Below is a small trained network, with its code and all its weights. Each question gives an input and a class and asks what happens when units are switched off, that is, made to give their printed mean instead of their output.

import numpy as np


def w(rows, s, z=0):
    codes = np.array(rows[::2]) - 128.0
    scale = np.full(codes.shape[1], s)
    scale[-1] = z or s
    return codes * scale


def norm(h):
    return h / np.sqrt((h * h).mean(-1, keepdims=True) + 1e-5)


def f(y):
    return np.maximum(y, 0)


def log_softmax(a):
    a = a - a.max(-1, keepdims=True)
    return a - np.log(np.exp(a).sum(-1, keepdims=True))


def net(x, mask):
    res = np.array(x, float).reshape(1, 4) / 4 @ E
    u = 0
    for l in range(2):
        y = f(norm(res) @ A[l][:, :-1].T + A[l][:, -1])
        res = res + np.where(mask[u : u + 16], y, B[l][:, -1]) @ B[l][:, :-1]
        u += 16
    return log_softmax(norm(res)[-1] @ U[:, :-1].T + U[:, -1])


A, B = {}, {}
E = w([
[161,130,82,79,83,220,86],'x0',
[254,169,179,90,125,99,175],'x1',
[149,180,92,229,81,121,146],'x2',
[194,136,83,147,161,71,30],'x3',
],0.0066)
A[0] = w([
[188,96,93,91,226,81,59,53],'L0N1',
[253,128,196,108,164,148,103,5],'L0N2',
[143,144,186,118,128,55,185,214],'L0N3',
[168,188,112,255,93,126,155,87],'L0N4',
[205,110,71,86,98,188,98,61],'L0N5',
[197,129,103,108,46,100,5,97],'L0N6',
[188,140,120,94,127,105,157,10],'L0N7',
[136,88,184,73,219,119,63,81],'L0N8',
[126,131,144,154,177,37,87,106],'L0N9',
[43,92,58,120,131,108,144,170],'L0N10',
[133,95,130,150,188,48,136,64],'L0N11',
[168,181,146,169,138,149,133,64],'L0N12',
[198,170,192,100,164,94,163,48],'L0N13',
[137,88,162,46,190,107,121,19],'L0N14',
[137,206,85,155,123,134,124,19],'L0N15',
[100,127,173,59,88,130,149,92],'L0N16',
],0.0083,0.0034)
B[0] = w([
[108,195,143,170,176,186,120,229],'L0N1',
[160,130,14,145,110,122,189,217],'L0N2',
[206,85,102,120,88,175,169,253],'L0N3',
[60,163,156,40,104,79,99,241],'L0N4',
[170,2,223,119,85,115,113,206],'L0N5',
[128,186,186,170,179,176,137,233],'L0N6',
[171,142,34,50,140,145,172,165],'L0N7',
[95,183,155,107,100,16,96,217],'L0N8',
[133,118,186,208,118,206,140,216],'L0N9',
[193,97,80,71,197,111,136,230],'L0N10',
[153,76,185,188,108,140,110,193],'L0N11',
[99,121,98,92,170,87,92,164],'L0N12',
[120,111,44,116,122,132,133,220],'L0N13',
[59,160,147,89,63,65,107,193],'L0N14',
[73,137,142,96,95,94,98,156],'L0N15',
[105,217,139,108,164,126,143,181],'L0N16',
],0.0071,0.0056)
A[1] = w([
[138,141,122,145,50,250,102,136],'L1N1',
[118,141,135,182,103,55,166,144],'L1N2',
[98,136,115,124,219,120,72,90],'L1N3',
[145,26,168,214,103,68,195,62],'L1N4',
[171,255,106,132,225,184,185,176],'L1N5',
[146,177,49,154,81,94,152,117],'L1N6',
[84,116,116,186,216,156,52,125],'L1N7',
[86,149,144,72,101,216,207,73],'L1N8',
[95,129,151,137,149,126,214,46],'L1N9',
[93,98,162,83,129,167,209,189],'L1N10',
[233,67,196,86,61,188,118,168],'L1N11',
[120,148,100,196,24,141,99,174],'L1N12',
[90,73,91,150,56,181,94,118],'L1N13',
[70,44,24,156,201,103,118,6],'L1N14',
[80,192,126,94,83,35,97,42],'L1N15',
[37,154,107,133,121,145,121,228],'L1N16',
],0.0083,0.0022)
B[1] = w([
[103,122,175,137,214,119,150,193],'L1N1',
[76,112,165,44,188,146,104,189],'L1N2',
[134,146,98,137,67,120,201,199],'L1N3',
[126,43,115,73,232,152,42,196],'L1N4',
[65,102,116,178,2,171,122,227],'L1N5',
[74,100,132,85,129,94,170,202],'L1N6',
[187,116,80,154,75,127,212,227],'L1N7',
[159,167,125,203,80,140,34,217],'L1N8',
[158,124,163,177,97,177,40,172],'L1N9',
[168,179,138,235,167,119,95,230],'L1N10',
[43,54,94,142,227,84,149,254],'L1N11',
[97,133,185,75,172,130,84,181],'L1N12',
[173,79,142,69,162,62,156,162],'L1N13',
[173,101,73,84,55,151,211,194],'L1N14',
[72,197,111,27,131,111,100,215],'L1N15',
[175,177,128,109,59,87,161,207],'L1N16',
],0.0064,0.0056)
U = w([
[169,100,34,110,76,110,236,251],'0',
[80,221,173,42,126,66,100,74],'1',
[141,42,172,142,249,140,101,42],'2',
[157,213,157,244,90,183,101,91],'3',
],0.014,0.0011)

Each question gives the input, the list of numbers given to net, and the class t.
The units are the neurons (one row each of A and B). Each row of codes is followed by its name. A weight is (code - 128) times the scale printed after its matrix; where a second scale follows, it is the last column's (A, B and U).
mask holds one flag per neuron, layer by layer. A switched-off neuron (its flag False) gives its mean, the last column of its row in B, instead of its output. The means were averaged over made-up inputs and are rounded, as every weight is.
A unit's drop is (log p(t) with every unit on - log p(t) with that unit switched off) / (log p(t) with every unit on - log p(t) with every unit switched off).
The circuit of an input: a set's keep is (log p(t) with only the set's units on - log p(t) with every unit switched off) / (log p(t) with every unit on - log p(t) with every unit switched off). Starting from the 12 units with the biggest drops (on a tie, the unit counted first), units are removed one at a time, each time the one whose removal leaves the highest keep (on an exact tie, the one counted first), for as long as the keep stays at least 0.8.
circuit, biggest first: the units of the circuit, biggest drop first
unit that matters most: the unit with the biggest drop
k most important neurons: the k neurons with the biggest drops, biggest first
top k neurons in layer l: the k neurons of layer l with the biggest drops, biggest first
drop of u: that unit's drop, to one decimal
input [5,4,1,-7], class 3: unit that matters most : L0N16
input [-2,-6,-6,-3], class 0: 4 most important neurons : [L0N10; L0N4; L1N14; L1N3]
input [4,2,-1,6], class 3: 4 most important neurons : [L0N6; L0N1; L1N5; L0N3]
input [1,-1,-4,6], class 3: top 2 neurons in layer 0 : [L0N1; L0N6]
input [-5,5,4,-7], class 3: top 2 neurons in layer 1 : [L1N8; L1N10]
input [3,-2,0,3], class 2: top 3 neurons in layer 0 : [L0N5; L0N16; L0N2]
input [-8,7,4,-7], class 2: 2 most important neurons : [L0N3; L1N4]
input [-5,-5,-6,3], class 1: 3 most important neurons : [L0N8; L0N14; L0N2]
input [1,7,-6,-8], class 3: circuit, biggest first : [L1N8; L1N10]
input [-4,5,3,6], class 3: top 2 neurons in layer 0 : [L0N1; L0N9]
input [-5,6,-3,5], class 0: 3 most important neurons : [L0N2; L0N5; L0N7]
input [6,2,-5,-1], class 2: top 2 neurons in layer 1 : [L1N11; L1N16]
input [-2,-8,6,0], class 0: top 2 neurons in layer 0 : [L0N10; L0N8]
input [-7,-7,-2,4], class 0: unit that matters most : L1N7
input [2,-5,0,7], class 3: 2 most important neurons : [L0N6; L0N1]
input [-6,-6,-5,-1], class 0: top 2 neurons in layer 1 : [L1N14; L1N3]
input [-6,-5,7,-4], class 1: 2 most important neurons : [L0N4; L0N5]
input [-4,2,5,3], class 1: 2 most important neurons : [L0N4; L0N5]
input [-5,-6,0,-3], class 0: 2 most important neurons : [L1N14; L0N5]
input [-4,1,6,-8], class 3: unit that matters most : L0N8
input [-6,-7,-2,6], class 0: 4 most important neurons : [L1N7; L0N10; L0N5; L1N14]
input [-2,0,-2,3], class 3: 2 most important neurons : [L0N1; L0N9]
input [-8,4,6,-3], class 2: top 2 neurons in layer 0 : [L0N3; L0N8]
input [5,0,6,0], class 1: drop of L0N4 : 0.5
input [7,1,2,3], class 2: drop of L0N5 : 1.2
input [-6,-7,0,3], class 0: drop of L1N9 : 0.0
input [-4,6,-3,5], class 0: circuit, biggest first : [L0N2]
input [-7,-1,8,-2], class 1: drop of L0N4 : 1.7
